Below are the code and all the weights of a small trained network. Each question names an input and a class and asks about switching units off, where a switched-off unit gives its printed mean instead of its output.

import numpy as np


def w(rows, s, z=0):
    codes = np.array(rows[::2]) - 128.0
    scale = np.full(codes.shape[1], s)
    scale[-1] = z or s
    return codes * scale


def f(y):
    return np.maximum(y, 0)


def log_softmax(a):
    a = a - a.max(-1, keepdims=True)
    return a - np.log(np.exp(a).sum(-1, keepdims=True))


def net(x, mask):
    res = np.array(x, float).reshape(1, 3) / 4 @ E
    y = f(res @ A[0][:, :-1].T + A[0][:, -1])
    res = res + np.where(mask, y, B[0][:, -1]) @ B[0][:, :-1]
    return log_softmax(res[-1] @ U[:, :-1].T + U[:, -1])


A, B = {}, {}
E = w([
[11,220,123,216,122,2,55],'x0',
[64,105,24,38,66,70,135],'x1',
[110,107,106,184,51,218,70],'x2',
],0.0065)
A[0] = w([
[149,194,246,162,160,199,112,87],'N1',
[179,174,183,186,163,159,175,154],'N2',
[151,203,173,244,135,149,137,87],'N3',
[180,68,151,109,124,197,151,99],'N4',
[200,149,239,201,157,158,75,70],'N5',
[107,69,132,164,79,163,61,53],'N6',
[174,53,89,76,52,152,176,68],'N7',
[209,39,152,84,165,173,161,78],'N8',
[78,82,2,70,69,110,79,234],'N9',
[39,200,51,172,118,80,41,148],'N10',
[177,32,160,102,163,189,172,30],'N11',
[90,205,172,136,192,67,136,254],'N12',
[34,127,63,68,82,112,81,116],'N13',
[119,60,125,95,99,147,121,18],'N14',
[158,77,81,193,49,151,69,89],'N15',
[220,185,147,122,151,89,143,108],'N16',
[213,63,101,83,74,220,226,117],'N17',
[125,106,103,193,63,191,43,80],'N18',
[127,56,66,201,31,180,62,117],'N19',
[148,73,132,189,82,177,53,81],'N20',
[185,124,157,108,103,181,172,75],'N21',
[75,183,120,188,159,84,67,119],'N22',
],0.0075,0.0035)
B[0] = w([
[203,219,126,69,85,168,216,190],'N1',
[254,223,118,82,146,122,178,188],'N2',
[196,209,206,157,42,178,148,186],'N3',
[138,172,181,180,113,84,87,202],'N4',
[216,212,105,65,60,221,203,195],'N5',
[190,93,184,148,184,75,141,163],'N6',
[195,195,213,193,74,139,116,201],'N7',
[160,134,224,254,95,47,88,218],'N8',
[216,212,105,72,134,152,213,249],'N9',
[176,200,250,216,54,148,112,247],'N10',
[167,146,199,230,87,76,36,202],'N11',
[202,156,226,195,150,52,72,213],'N12',
[206,183,204,108,48,113,201,206],'N13',
[154,169,213,137,64,186,143,148],'N14',
[185,132,196,123,201,50,156,180],'N15',
[193,188,177,149,155,34,172,158],'N16',
[177,186,247,210,90,115,80,255],'N17',
[107,76,166,128,240,35,126,189],'N18',
[173,187,184,167,232,48,181,210],'N19',
[206,147,175,143,224,53,187,175],'N20',
[149,155,201,189,89,80,83,180],'N21',
[164,127,204,195,55,56,53,207],'N22',
],0.0055,0.0084)
U = w([
[191,243,127,75,44,142,175,207],'0',
[126,151,186,190,19,102,47,51],'1',
[167,151,176,118,223,24,150,252],'2',
[157,181,112,139,88,136,97,197],'3',
[63,7,3,116,81,201,204,4],'4',
[69,62,47,84,180,169,142,4],'5',
[104,104,66,19,155,162,93,4],'6',
[73,99,57,28,196,180,111,4],'7',
],0.0069,0.0036)

Each question gives the input, the list of numbers given to net, and the class t.
The units are the neurons (one row each of A and B). Each row of codes is followed by its name. A weight is (code - 128) times the scale printed after its matrix; where a second scale follows, it is the last column's (A, B and U).
mask holds one flag per neuron, in row order. A switched-off neuron (its flag False) gives its mean, the last column of its row in B, instead of its output. The means were averaged over made-up inputs and are rounded, as every weight is.
A unit's drop is (log p(t) with every unit on - log p(t) with that unit switched off) / (log p(t) with every unit on - log p(t) with every unit switched off).
The circuit of an input: a set's keep is (log p(t) with only the set's units on - log p(t) with every unit switched off) / (log p(t) with every unit on - log p(t) with every unit switched off). Starting from the 12 units with the biggest drops (on a tie, the unit counted first), units are removed one at a time, each time the one whose removal leaves the highest keep (on an exact tie, the one counted first), for as long as the keep stays at least 0.8.
circuit, biggest first: the units of the circuit, biggest drop first
most important unit: the unit with the biggest drop
k most important neurons: the k neurons with the biggest drops, biggest first
drop when u is switched off: that unit's drop, to one decimal
input [-5,-7,-6], class 0: most important unit : N5
input [-2,-6,-6], class 0: circuit, biggest first : N5; N1
input [8,-3,-6], class 1: circuit, biggest first : N22; N10
input [4,7,-7], class 0: circuit, biggest first : N9; N13
input [-6,-4,8], class 2: circuit, biggest first : N20; N18
input [-6,-1,4], class 1: circuit, biggest first : N17; N11
input [-1,-7,6], class 0: 2 most important neurons : N5; N1
input [-2,7,8], class 2: circuit, biggest first : N19; N18
input [-2,-7,5], class 0: 3 most important neurons : N5; N1; N3
input [-3,-5,8], class 2: circuit, biggest first : N18; N20
input [4,8,3], class 0: 2 most important neurons : N9; N13
input [-8,6,7], class 1: 2 most important neurons : N17; N7
input [0,0,-2], class 3: 2 most important neurons : N19; N18
input [7,8,4], class 0: circuit, biggest first : N9
input [0,-8,8], class 0: 3 most important neurons : N5; N1; N3
input [3,-4,8], class 2: drop when N18 is switched off : 0.2
input [5,-5,-5], class 0: drop when N5 is switched off : 0.3
input [-6,5,4], class 1: drop when N17 is switched off : 0.5
